Below are the code and all the weights of a small trained network. Each question names an input and a target symbol and asks about switching units off, where a switched-off unit gives its printed mean instead of its output.

import numpy as np


def w(rows, s, z=0):
    codes = np.array(rows[::2]) - 128.0
    scale = np.full(codes.shape[1], s)
    scale[-1] = z or s
    return codes * scale


def f(y):
    return np.maximum(y, 0)


def softmax(a):
    e = np.exp(a - a.max(-1, keepdims=True))
    return e / e.sum(-1, keepdims=True)


def log_softmax(a):
    a = a - a.max(-1, keepdims=True)
    return a - np.log(np.exp(a).sum(-1, keepdims=True))


def net(x, mask):
    ids = ['ΣΨγζημπ'.index(c) for c in x.split()]
    T = len(ids)
    res = E[ids] + P[:T]
    u = 0
    for l in range(2):
        r = res
        for j in range(2):
            rows = slice(4 * j, 4 * j + 4)
            q, k, v = (r @ M[l][rows].T for M in (Q, K, V))
            z = softmax(np.where(np.tri(T) > 0, q @ k.T / 4**0.5, -1e9)) @ v
            o = O[l][rows]
            res = res + np.where(mask[u + j], z, o[:, -1]) @ o[:, :-1]
        u += 2
        y = f(res @ A[l][:, :-1].T + A[l][:, -1])
        res = res + np.where(mask[u : u + 4], y, B[l][:, -1]) @ B[l][:, :-1]
        u += 4
    return log_softmax(res[-1] @ U[:, :-1].T + U[:, -1])


Q, K, V, O, A, B = {}, {}, {}, {}, {}, {}
E = w([
[120,109,155,67],'Σ',
[125,88,81,138],'Ψ',
[118,9,103,147],'γ',
[209,51,187,82],'ζ',
[89,39,140,237],'η',
[147,116,193,87],'μ',
[78,190,89,209],'π',
],0.014)
P = w([
[38,156,253,69],'0',
[111,106,200,70],'1',
[98,114,205,61],'2',
[52,104,200,82],'3',
[18,111,199,93],'4',
[35,131,210,104],'5',
[42,137,211,94],'6',
[89,121,199,56],'7',
],0.0054)
Q[0] = w([
[86,212,168,87],'L0H0',
[173,140,145,82],'L0H0',
[202,166,81,136],'L0H0',
[115,104,171,95],'L0H0',
[9,136,116,104],'L0H1',
[235,144,130,110],'L0H1',
[38,92,90,138],'L0H1',
[18,93,146,136],'L0H1',
],0.014)
K[0] = w([
[38,65,127,92],'L0H0',
[94,156,128,155],'L0H0',
[211,8,103,146],'L0H0',
[2,123,88,176],'L0H0',
[17,222,7,174],'L0H1',
[102,109,230,115],'L0H1',
[74,138,90,215],'L0H1',
[64,147,6,186],'L0H1',
],0.011)
V[0] = w([
[56,211,1,8],'L0H0',
[141,188,194,210],'L0H0',
[84,97,230,18],'L0H0',
[106,201,165,66],'L0H0',
[167,170,183,181],'L0H1',
[212,133,149,177],'L0H1',
[153,129,97,117],'L0H1',
[148,62,184,143],'L0H1',
],0.007)
O[0] = w([
[216,234,47,122,44],'L0H0',
[68,146,191,166,155],'L0H0',
[53,120,133,2,254],'L0H0',
[182,160,237,120,155],'L0H0',
[34,176,150,136,138],'L0H1',
[38,102,122,186,103],'L0H1',
[120,69,69,147,92],'L0H1',
[24,73,126,102,177],'L0H1',
],0.0068,0.0066)
A[0] = w([
[157,27,156,138,201],'L0N0',
[79,104,117,247,164],'L0N1',
[255,240,147,38,3],'L0N2',
[129,48,172,88,105],'L0N3',
],0.0069,0.0047)
B[0] = w([
[46,128,90,48,233],'L0N0',
[2,109,143,28,166],'L0N1',
[103,238,159,13,134],'L0N2',
[148,151,133,132,254],'L0N3',
],0.0065,0.0088)
Q[1] = w([
[178,138,94,199],'L1H0',
[211,77,113,190],'L1H0',
[132,139,204,162],'L1H0',
[96,135,182,144],'L1H0',
[145,106,178,131],'L1H1',
[145,162,91,75],'L1H1',
[52,137,225,7],'L1H1',
[208,131,146,93],'L1H1',
],0.011)
K[1] = w([
[141,1,21,65],'L1H0',
[148,63,74,133],'L1H0',
[98,130,75,38],'L1H0',
[135,180,118,46],'L1H0',
[126,102,153,147],'L1H1',
[118,163,205,62],'L1H1',
[118,31,217,169],'L1H1',
[14,171,85,158],'L1H1',
],0.0081)
V[1] = w([
[129,185,151,191],'L1H0',
[36,191,2,97],'L1H0',
[149,60,51,158],'L1H0',
[153,162,157,105],'L1H0',
[90,106,100,95],'L1H1',
[106,196,221,146],'L1H1',
[90,153,34,190],'L1H1',
[44,106,209,225],'L1H1',
],0.0094)
O[1] = w([
[125,94,170,161,72],'L1H0',
[255,46,122,246,126],'L1H0',
[99,89,210,58,5],'L1H0',
[139,122,99,82,156],'L1H0',
[137,68,132,185,206],'L1H1',
[122,205,131,135,172],'L1H1',
[131,86,67,123,18],'L1H1',
[37,157,119,132,215],'L1H1',
],0.0082,0.018)
A[1] = w([
[86,95,120,2,255],'L1N0',
[142,169,70,184,54],'L1N1',
[153,188,86,84,107],'L1N2',
[85,95,60,144,177],'L1N3',
],0.0091,0.0058)
B[1] = w([
[191,4,174,7,253],'L1N0',
[178,14,187,210,143],'L1N1',
[189,177,71,56,169],'L1N2',
[202,134,33,205,205],'L1N3',
],0.0046,0.013)
U = w([
[185,142,5,136,97],'Σ',
[165,99,128,138,90],'Ψ',
[169,92,77,139,107],'γ',
[129,129,145,131,126],'ζ',
[100,109,72,158,2],'η',
[119,153,62,106,245],'μ',
[161,164,111,202,187],'π',
],0.012,0.0041)

Each question gives the input, a string of symbols that net reads in full, and the target symbol t.
The units are the heads (4 rows each of Q, K, V and O) and the neurons (one row each of A and B). Each row of codes is followed by its name. A weight is (code - 128) times the scale printed after its matrix; where a second scale follows, it is the last column's (O, A, B and U).
mask holds one flag per unit, layer by layer, with each layer's heads first. A switched-off unit (its flag False) gives its mean, the last column of its rows in O or B, instead of its output. The means were averaged over made-up inputs and are rounded, as every weight is.
A unit's drop is (log p(t) with every unit on - log p(t) with that unit switched off) / (log p(t) with every unit on - log p(t) with every unit switched off).
The circuit of an input: a set's keep is (log p(t) with only the set's units on - log p(t) with every unit switched off) / (log p(t) with every unit on - log p(t) with every unit switched off). Starting from all 12 units, units are removed one at a time, each time the one whose removal leaves the highest keep (on an exact tie, the one counted first), for as long as the keep stays at least 0.8.
circuit, biggest first: the units of the circuit, biggest drop first
top k neurons: the k neurons with the biggest drops, biggest first
heads that matter: for each layer, one digit per head in row order, 1 if its drop is at least 0.15 and else 0, layers parted by /
input Ψ η γ ζ, target Ψ: circuit, biggest first -> L1H0, L0H0, L1H1
input η η ζ μ π ζ, target π: top 3 neurons -> L1N0, L0N1, L1N3
input π η π μ π γ, target π: heads that matter -> 10 / 10
input η η μ π μ ζ, target η: circuit, biggest first -> L1H1, L0H0, L0H1, L0N1
input Σ Σ η π η π Σ, target π: circuit, biggest first -> L1N0, L1H0
input η π μ μ, target η: top neuron -> L0N1
input γ π μ Σ μ π μ, target π: heads that matter -> 10 / 00
input Σ μ π μ, target Σ: top 2 neurons -> L0N2, L1N2
input π μ Σ, target π: heads that matter -> 00 / 10
input π μ μ π η, target π: circuit, biggest first -> L1N0, L0H0
input η η π, target η: circuit, biggest first -> L1H1, L0H0
input Ψ η η γ, target γ: heads that matter -> 10 / 11
input π ζ η μ Ψ Ψ, target π: circuit, biggest first -> L1H0, L1N0
input η μ η Σ π μ μ π, target π: heads that matter -> 01 / 00
input γ Ψ η, target γ: circuit, biggest first -> L1H1, L0H0, L1H0, L1N3
input Ψ Ψ π, target π: circuit, biggest first -> L1H0
input Σ η Σ μ, target Σ: circuit, biggest first -> L0H0, L1H0, L0N2
input γ μ η η π η, target π: top 2 neurons -> L1N0, L1N3
input η μ η π ζ, target π: top 2 neurons -> L0N1, L1N0
input η μ Ψ ζ μ, target η: top neuron -> L0N0
